Below are the code and all the weights of a small trained network. Each question names an input and a class and asks about switching units off, where a switched-off unit gives its printed mean instead of its output.

import numpy as np


def w(rows, s, z=0):
    codes = np.array(rows[::2]) - 128.0
    scale = np.full(codes.shape[1], s)
    scale[-1] = z or s
    return codes * scale


def f(y):
    return y / 2 * (1 + np.tanh(0.7978845608 * (y + 0.044715 * y**3)))


def log_softmax(a):
    a = a - a.max(-1, keepdims=True)
    return a - np.log(np.exp(a).sum(-1, keepdims=True))


def net(x, mask):
    res = np.array(x, float).reshape(1, 6) / 4 @ E
    y = f(res @ A[0][:, :-1].T + A[0][:, -1])
    res = res + np.where(mask, y, B[0][:, -1]) @ B[0][:, :-1]
    return log_softmax(res[-1] @ U[:, :-1].T + U[:, -1])


A, B = {}, {}
E = w([
[176,105,246,117,145,169,102],'x0',
[123,72,70,176,131,207,46],'x1',
[167,132,114,109,139,224,166],'x2',
[171,75,126,94,95,123,89],'x3',
[63,111,76,111,140,91,153],'x4',
[92,122,75,134,96,209,136],'x5',
],0.012)
A[0] = w([
[162,32,150,127,68,155,50,147],'N1',
[86,151,100,151,129,77,162,67],'N2',
[140,82,157,129,47,69,68,254],'N3',
[145,196,110,169,111,200,254,221],'N4',
[30,89,37,131,62,171,139,209],'N5',
[173,71,108,211,187,174,39,194],'N6',
[73,107,49,171,92,148,139,233],'N7',
],0.0087,0.0042)
B[0] = w([
[232,149,121,147,187,171,102,196],'N1',
[108,190,134,111,147,129,49,168],'N2',
[224,161,98,162,172,81,218,190],'N3',
[145,84,187,194,135,76,209,198],'N4',
[170,2,121,107,172,114,137,249],'N5',
[120,185,127,183,139,145,146,219],'N6',
[199,30,46,45,248,92,117,229],'N7',
],0.0095,0.014)
U = w([
[92,179,113,196,120,213,85,47],'0',
[61,182,84,120,40,172,51,16],'1',
[126,188,148,201,101,60,225,253],'2',
[97,32,88,54,127,152,96,57],'3',
[110,152,192,71,74,180,146,70],'4',
[59,225,52,83,137,91,55,147],'5',
[164,184,67,125,141,255,67,98],'6',
[190,63,81,57,177,132,184,124],'7',
],0.0084,0.0043)

Each question gives the input, the list of numbers given to net, and the class t.
The units are the neurons (one row each of A and B). Each row of codes is followed by its name. A weight is (code - 128) times the scale printed after its matrix; where a second scale follows, it is the last column's (A, B and U).
mask holds one flag per neuron, in row order. A switched-off neuron (its flag False) gives its mean, the last column of its row in B, instead of its output. The means were averaged over made-up inputs and are rounded, as every weight is.
A unit's drop is (log p(t) with every unit on - log p(t) with that unit switched off) / (log p(t) with every unit on - log p(t) with every unit switched off).
The circuit of an input: a set's keep is (log p(t) with only the set's units on - log p(t) with every unit switched off) / (log p(t) with every unit on - log p(t) with every unit switched off). Starting from all 7 units, units are removed one at a time, each time the one whose removal leaves the highest keep (on an exact tie, the one counted first), for as long as the keep stays at least 0.8.
units of the circuit, in order: the units of the circuit, biggest drop first
top k neurons: the k neurons with the biggest drops, biggest first
drop of u: that unit's drop, to one decimal
input [5,0,7,0,7,-7], class 4: top 3 neurons -> N7, N5, N3
input [-6,-8,-8,-2,-2,4], class 5: units of the circuit, in order -> N2
input [-3,8,1,1,-3,-4], class 6: units of the circuit, in order -> N6, N4
input [-2,-1,-8,-7,-5,-2], class 5: top 2 neurons -> N4, N2
input [1,2,-1,1,-4,-1], class 6: units of the circuit, in order -> N4, N5
input [-7,-5,-3,6,5,-8], class 2: top 3 neurons -> N3, N7, N5
input [-8,0,0,2,-3,-8], class 5: top 2 neurons -> N4, N5
input [2,8,-5,2,-2,1], class 6: top 2 neurons -> N6, N1
input [0,0,-8,-2,-8,8], class 6: top 2 neurons -> N4, N5
input [7,2,-4,5,4,3], class 6: top 4 neurons -> N7, N5, N1, N4
input [-1,-6,-3,2,5,-7], class 2: top 3 neurons -> N7, N3, N5
input [-2,-3,5,2,-4,0], class 2: top 3 neurons -> N7, N5, N4
input [0,6,1,-1,-2,1], class 6: top 4 neurons -> N6, N4, N3, N1
input [-5,-6,-1,5,1,-2], class 2: top 2 neurons -> N7, N5
input [-7,2,2,-7,-5,-8], class 2: units of the circuit, in order -> N5
input [-1,6,-5,6,-8,-7], class 6: top 2 neurons -> N1, N4
input [7,0,-8,1,-5,-5], class 2: top 3 neurons -> N7, N5, N3
input [8,6,-7,2,-7,1], class 6: drop of N1 -> 0.6
input [4,2,-1,-7,-6,-5], class 2: drop of N6 -> 0.0
input [3,-8,4,-4,0,-4], class 2: drop of N7 -> 0.1
